Here is a tiny trained network, its code and every weight. The questions are about switching its units off for an input and a class, where a switched-off unit gives its printed mean instead of its output.

import numpy as np


def w(rows, s, z=0):
    codes = np.array(rows[::2]) - 128.0
    scale = np.full(codes.shape[1], s)
    scale[-1] = z or s
    return codes * scale


def f(y):
    return y / 2 * (1 + np.tanh(0.7978845608 * (y + 0.044715 * y**3)))


def log_softmax(a):
    a = a - a.max(-1, keepdims=True)
    return a - np.log(np.exp(a).sum(-1, keepdims=True))


def net(x, mask):
    res = np.array(x, float).reshape(1, 5) / 4 @ E
    y = f(res @ A[0][:, :-1].T + A[0][:, -1])
    res = res + np.where(mask, y, B[0][:, -1]) @ B[0][:, :-1]
    return log_softmax(res[-1] @ U[:, :-1].T + U[:, -1])


A, B = {}, {}
E = w([
[235,32,80,73,96,68,90,190],'x0',
[92,102,179,185,181,17,4,111],'x1',
[235,164,156,243,89,67,191,87],'x2',
[131,10,120,148,129,154,153,1],'x3',
[72,138,26,134,144,17,211,129],'x4',
],0.0089)
A[0] = w([
[45,188,156,202,162,175,160,105,57],'n1',
[195,158,181,158,73,90,178,108,93],'n2',
[171,131,112,121,137,177,203,146,90],'n3',
[115,124,40,158,103,54,168,126,95],'n4',
[236,47,89,92,94,60,109,195,4],'n5',
[204,66,91,65,115,106,122,168,25],'n6',
[104,171,66,158,148,67,177,109,101],'n7',
[162,160,114,95,84,157,173,130,83],'n8',
[141,145,180,154,197,54,69,114,124],'n9',
[147,247,142,86,108,101,102,213,185],'n10',
[135,119,111,69,138,168,179,168,122],'n11',
[66,112,106,30,168,191,67,170,193],'n12',
[195,125,240,172,94,198,100,146,161],'n13',
[92,99,83,61,171,102,147,141,98],'n14',
[148,143,69,128,107,173,151,104,120],'n15',
[195,137,166,218,59,76,179,150,7],'n16',
[94,87,113,147,156,68,43,117,140],'n17',
[124,30,106,127,116,159,138,27,133],'n18',
],0.011,0.003)
B[0] = w([
[165,187,242,163,170,174,158,70,207],'n1',
[36,108,153,140,59,64,135,199,199],'n2',
[131,171,85,109,64,152,62,115,185],'n3',
[165,70,111,64,143,185,92,112,210],'n4',
[191,197,208,176,177,183,197,86,247],'n5',
[153,193,162,141,114,141,173,134,210],'n6',
[192,61,141,62,155,209,135,107,202],'n7',
[139,167,70,117,129,176,61,110,181],'n8',
[151,166,77,83,87,100,37,61,206],'n9',
[158,33,49,240,208,109,140,112,238],'n10',
[112,170,102,127,35,56,84,99,188],'n11',
[67,102,165,120,76,86,178,165,245],'n12',
[166,62,92,29,175,186,132,119,218],'n13',
[101,103,171,99,140,159,133,166,188],'n14',
[119,172,110,140,76,87,88,78,166],'n15',
[56,108,185,114,33,55,142,254,214],'n16',
[121,199,98,111,60,103,106,139,213],'n17',
[109,81,77,236,190,102,119,137,209],'n18',
],0.0096,0.014)
U = w([
[159,225,195,164,157,172,190,95,188],'0',
[53,118,150,111,94,115,160,174,253],'1',
[128,229,31,116,94,135,60,92,24],'2',
[136,85,33,251,183,137,145,128,118],'3',
[172,56,116,16,154,202,141,120,10],'4',
],0.013,0.0023)

Each question gives the input, the list of numbers given to net, and the class t.
The units are the neurons (one row each of A and B). Each row of codes is followed by its name. A weight is (code - 128) times the scale printed after its matrix; where a second scale follows, it is the last column's (A, B and U).
mask holds one flag per neuron, in row order. A switched-off neuron (its flag False) gives its mean, the last column of its row in B, instead of its output. The means were averaged over made-up inputs and are rounded, as every weight is.
A unit's drop is (log p(t) with every unit on - log p(t) with that unit switched off) / (log p(t) with every unit on - log p(t) with every unit switched off).
The circuit of an input: a set's keep is (log p(t) with only the set's units on - log p(t) with every unit switched off) / (log p(t) with every unit on - log p(t) with every unit switched off). Starting from the 12 units with the biggest drops (on a tie, the unit counted first), units are removed one at a time, each time the one whose removal leaves the highest keep (on an exact tie, the one counted first), for as long as the keep stays at least 0.8.
circuit, biggest first: the units of the circuit, biggest drop first
most important unit: the unit with the biggest drop
k most important neurons: the k neurons with the biggest drops, biggest first
drop when u is switched off: that unit's drop, to one decimal
input [-5,4,4,-8,3], class 3: circuit, biggest first => n10
input [0,-7,6,-2,8], class 4: 2 most important neurons => n7; n4
input [-1,-1,7,-3,8], class 4: 2 most important neurons => n7; n4
input [0,2,-6,1,-5], class 1: 3 most important neurons => n12; n7; n4
input [3,7,1,0,-7], class 2: 4 most important neurons => n9; n17; n7; n4
input [4,-5,3,4,1], class 2: 3 most important neurons => n10; n3; n1
input [5,0,8,0,-7], class 1: 2 most important neurons => n16; n2
input [-6,-4,-4,5,8], class 4: 2 most important neurons => n7; n5
input [0,0,2,-8,8], class 3: 2 most important neurons => n10; n13
input [-4,5,-7,-8,-3], class 3: 3 most important neurons => n10; n16; n2
input [6,-5,-5,-5,6], class 0: 3 most important neurons => n5; n6; n13
input [4,-5,-1,6,1], class 3: 4 most important neurons => n18; n9; n17; n1
input [6,-7,7,-6,-8], class 4: 3 most important neurons => n13; n12; n8
input [5,7,4,2,-7], class 2: circuit, biggest first => n9
input [7,4,-5,0,7], class 0: 3 most important neurons => n5; n6; n13
input [1,0,-4,6,0], class 3: 2 most important neurons => n18; n16
input [-2,-7,2,-3,-7], class 2: drop when n3 is switched off => 0.5
input [-7,-3,3,-5,8], class 4: drop when n12 is switched off => 0.0
input [1,-4,-4,0,3], class 1: drop when n17 is switched off => 0.4
input [8,2,-5,7,1], class 0: most important unit => n5
input [-2,0,2,3,-1], class 3: drop when n6 is switched off => 0.2
